Below are the code and all the weights of a small trained network. Each question names an input and a target symbol and asks about switching units off, where a switched-off unit gives its printed mean instead of its output.

import numpy as np


def w(rows, s, z=0):
    codes = np.array(rows[::2]) - 128.0
    scale = np.full(codes.shape[1], s)
    scale[-1] = z or s
    return codes * scale


def norm(h):
    return h / np.sqrt((h * h).mean(-1, keepdims=True) + 1e-5)


def f(y):
    return y / 2 * (1 + np.tanh(0.7978845608 * (y + 0.044715 * y**3)))


def softmax(a):
    e = np.exp(a - a.max(-1, keepdims=True))
    return e / e.sum(-1, keepdims=True)


def log_softmax(a):
    a = a - a.max(-1, keepdims=True)
    return a - np.log(np.exp(a).sum(-1, keepdims=True))


def net(x, mask):
    ids = ['αβγδηθμξστφψω'.index(c) for c in x.split()]
    T = len(ids)
    res = E[ids] + P[:T]
    u = 0
    for l in range(2):
        q, k, v = (norm(res) @ M[l].T for M in (Q, K, V))
        z = softmax(np.where(np.tri(T) > 0, q @ k.T / 4**0.5, -1e9)) @ v
        res = res + np.where(mask[u], z, O[l][:, -1]) @ O[l][:, :-1]
        u += 1
        y = f(norm(res) @ A[l][:, :-1].T + A[l][:, -1])
        res = res + np.where(mask[u : u + 12], y, B[l][:, -1]) @ B[l][:, :-1]
        u += 12
    return log_softmax(norm(res)[-1] @ U[:, :-1].T + U[:, -1])


Q, K, V, O, A, B = {}, {}, {}, {}, {}, {}
E = w([
[42,104,166],'α',
[103,141,160],'β',
[144,112,110],'γ',
[170,68,182],'δ',
[246,157,93],'η',
[58,154,185],'θ',
[92,115,39],'μ',
[131,170,98],'ξ',
[137,188,92],'σ',
[92,115,34],'τ',
[4,131,122],'φ',
[125,156,102],'ψ',
[193,74,92],'ω',
],0.023)
P = w([
[78,2,115],'0',
[128,139,128],'1',
[126,139,126],'2',
[127,144,122],'3',
[126,149,124],'4',
[124,154,123],'5',
[124,158,120],'6',
[127,182,121],'7',
[127,198,122],'8',
[126,182,123],'9',
[126,204,122],'10',
],0.0069)
Q[0] = w([
[119,236,56],'0.h1',
[123,140,255],'0.h1',
[92,149,123],'0.h1',
[134,112,195],'0.h1',
],0.025)
K[0] = w([
[47,14,139],'0.h1',
[102,251,216],'0.h1',
[86,148,113],'0.h1',
[138,196,166],'0.h1',
],0.02)
V[0] = w([
[103,227,150],'0.h1',
[149,130,123],'0.h1',
[170,254,142],'0.h1',
[73,4,118],'0.h1',
],0.0066)
O[0] = w([
[138,69,82,91],'0.h1',
[111,118,135,108],'0.h1',
[72,16,98,14],'0.h1',
[196,248,155,252],'0.h1',
],0.011,0.0037)
A[0] = w([
[136,127,134,78],'0.n1',
[147,95,167,99],'0.n2',
[72,130,228,253],'0.n3',
[107,121,125,178],'0.n4',
[97,88,169,49],'0.n5',
[201,56,253,246],'0.n6',
[85,179,102,130],'0.n7',
[179,61,175,78],'0.n8',
[138,115,138,68],'0.n9',
[145,115,51,44],'0.n10',
[74,185,88,67],'0.n11',
[142,150,85,71],'0.n12',
],0.022,0.0026)
B[0] = w([
[126,129,128,121],'0.n1',
[101,118,123,125],'0.n2',
[121,189,3,240],'0.n3',
[131,169,121,147],'0.n4',
[169,187,193,157],'0.n5',
[101,8,91,156],'0.n6',
[102,89,209,249],'0.n7',
[66,84,112,137],'0.n8',
[118,114,121,116],'0.n9',
[165,104,90,131],'0.n10',
[91,100,229,254],'0.n11',
[154,115,166,160],'0.n12',
],0.032,0.0093)
Q[1] = w([
[156,175,2],'1.h1',
[237,103,50],'1.h1',
[178,79,98],'1.h1',
[106,56,185],'1.h1',
],0.033)
K[1] = w([
[173,135,3],'1.h1',
[150,55,49],'1.h1',
[147,73,112],'1.h1',
[126,101,207],'1.h1',
],0.035)
V[1] = w([
[136,99,57],'1.h1',
[37,192,251],'1.h1',
[112,123,104],'1.h1',
[64,139,115],'1.h1',
],0.013)
O[1] = w([
[140,154,182,71],'1.h1',
[81,106,3,249],'1.h1',
[123,140,134,115],'1.h1',
[106,148,109,138],'1.h1',
],0.018,0.013)
A[1] = w([
[149,58,215,120],'1.n1',
[202,125,121,140],'1.n2',
[254,57,84,253],'1.n3',
[170,144,80,159],'1.n4',
[154,125,117,102],'1.n5',
[111,75,154,66],'1.n6',
[105,158,98,183],'1.n7',
[178,61,35,26],'1.n8',
[169,140,106,90],'1.n9',
[147,122,118,105],'1.n10',
[148,121,114,136],'1.n11',
[97,81,76,104],'1.n12',
],0.027,0.0053)
B[1] = w([
[79,80,32,196],'1.n1',
[109,114,218,139],'1.n2',
[254,214,159,180],'1.n3',
[113,77,182,165],'1.n4',
[86,112,157,121],'1.n5',
[167,103,165,177],'1.n6',
[161,154,81,234],'1.n7',
[20,169,167,182],'1.n8',
[97,89,168,133],'1.n9',
[81,102,152,120],'1.n10',
[92,101,149,125],'1.n11',
[92,107,200,252],'1.n12',
],0.05,0.011)
U = w([
[149,204,19,253],'α',
[141,215,133,165],'β',
[101,252,221,54],'γ',
[146,156,141,41],'δ',
[206,134,219,164],'η',
[142,92,95,68],'θ',
[138,61,47,96],'μ',
[154,63,192,105],'ξ',
[144,142,140,61],'σ',
[141,37,42,135],'τ',
[34,177,46,124],'φ',
[143,109,119,72],'ψ',
[221,75,92,245],'ω',
],0.013,0.0052)

Each question gives the input, a string of symbols that net reads in full, and the target symbol t.
The units are the heads (4 rows each of Q, K, V and O) and the neurons (one row each of A and B). Each row of codes is followed by its name. A weight is (code - 128) times the scale printed after its matrix; where a second scale follows, it is the last column's (O, A, B and U).
mask holds one flag per unit, layer by layer, with each layer's heads first. A switched-off unit (its flag False) gives its mean, the last column of its rows in O or B, instead of its output. The means were averaged over made-up inputs and are rounded, as every weight is.
A unit's drop is (log p(t) with every unit on - log p(t) with that unit switched off) / (log p(t) with every unit on - log p(t) with every unit switched off).
The circuit of an input: a set's keep is (log p(t) with only the set's units on - log p(t) with every unit switched off) / (log p(t) with every unit on - log p(t) with every unit switched off). Starting from the 12 units with the biggest drops (on a tie, the unit counted first), units are removed one at a time, each time the one whose removal leaves the highest keep (on an exact tie, the one counted first), for as long as the keep stays at least 0.8.
units of the circuit, in order: the units of the circuit, biggest drop first
top k neurons: the k neurons with the biggest drops, biggest first
k most important neurons of layer l: the k neurons of layer l with the biggest drops, biggest first
drop when u is switched off: that unit's drop, to one decimal
input γ φ θ η η θ β η ω ξ σ, target α: units of the circuit, in order : [0.h1, 1.n12]
input φ α τ γ σ, target ξ: units of the circuit, in order : [0.n3, 1.n8]
input ξ β φ φ η γ α σ σ, target τ: units of the circuit, in order : [0.n3, 1.n1]
input ξ φ α μ ξ ω φ θ γ σ, target τ: top 2 neurons : [0.n3, 0.n12]
input β β φ β μ ψ, target η: most important neuron of layer 0 : [0.n3]
input ξ ξ ψ, target τ: units of the circuit, in order : [1.n1, 0.n3]
input ξ β η ξ φ γ ξ, target τ: units of the circuit, in order : [0.n3, 1.n1]
input β γ σ σ, target η: units of the circuit, in order : [1.h1, 0.n3, 1.n1, 1.n8]
input η φ γ, target γ: top 2 neurons : [0.n11, 1.n8]
input η γ θ γ ψ φ ψ φ β, target α: units of the circuit, in order : [1.n12, 0.n3, 1.h1, 0.n11]
input φ ω φ σ, target ξ: top 2 neurons : [0.n3, 1.n3]
input ξ φ ξ φ α φ α δ ξ, target τ: 2 most important neurons of layer 1 : [1.n1, 1.n8]
input φ φ φ φ η ξ τ, target τ: top 4 neurons : [0.n11, 0.n3, 1.n1, 0.n7]
input φ α γ σ φ η β, target α: top 4 neurons : [1.n12, 0.n3, 1.n7, 0.n12]
input φ η η, target η: top 2 neurons : [1.n3, 1.n2]
input α β θ, target α: top neuron : [1.n12]
input φ φ σ φ ω, target ω: top 2 neurons : [0.n7, 0.n11]
input φ φ θ γ ξ β α η, target η: top 2 neurons : [0.n11, 0.n7]
input β γ ξ, target η: top 2 neurons : [0.n3, 1.n1]
input φ α δ ξ, target ξ: 2 most important neurons of layer 0 : [0.n3, 0.n5]
input ξ φ α, target α: drop when 0.n3 is switched off : 0.6
input γ τ β γ φ α σ, target α: drop when 0.n6 is switched off : 0.3
input β γ ψ, target η: drop when 1.n8 is switched off : 0.3
input φ φ β φ β γ θ τ α ψ, target ξ: drop when 1.n3 is switched off : 0.2
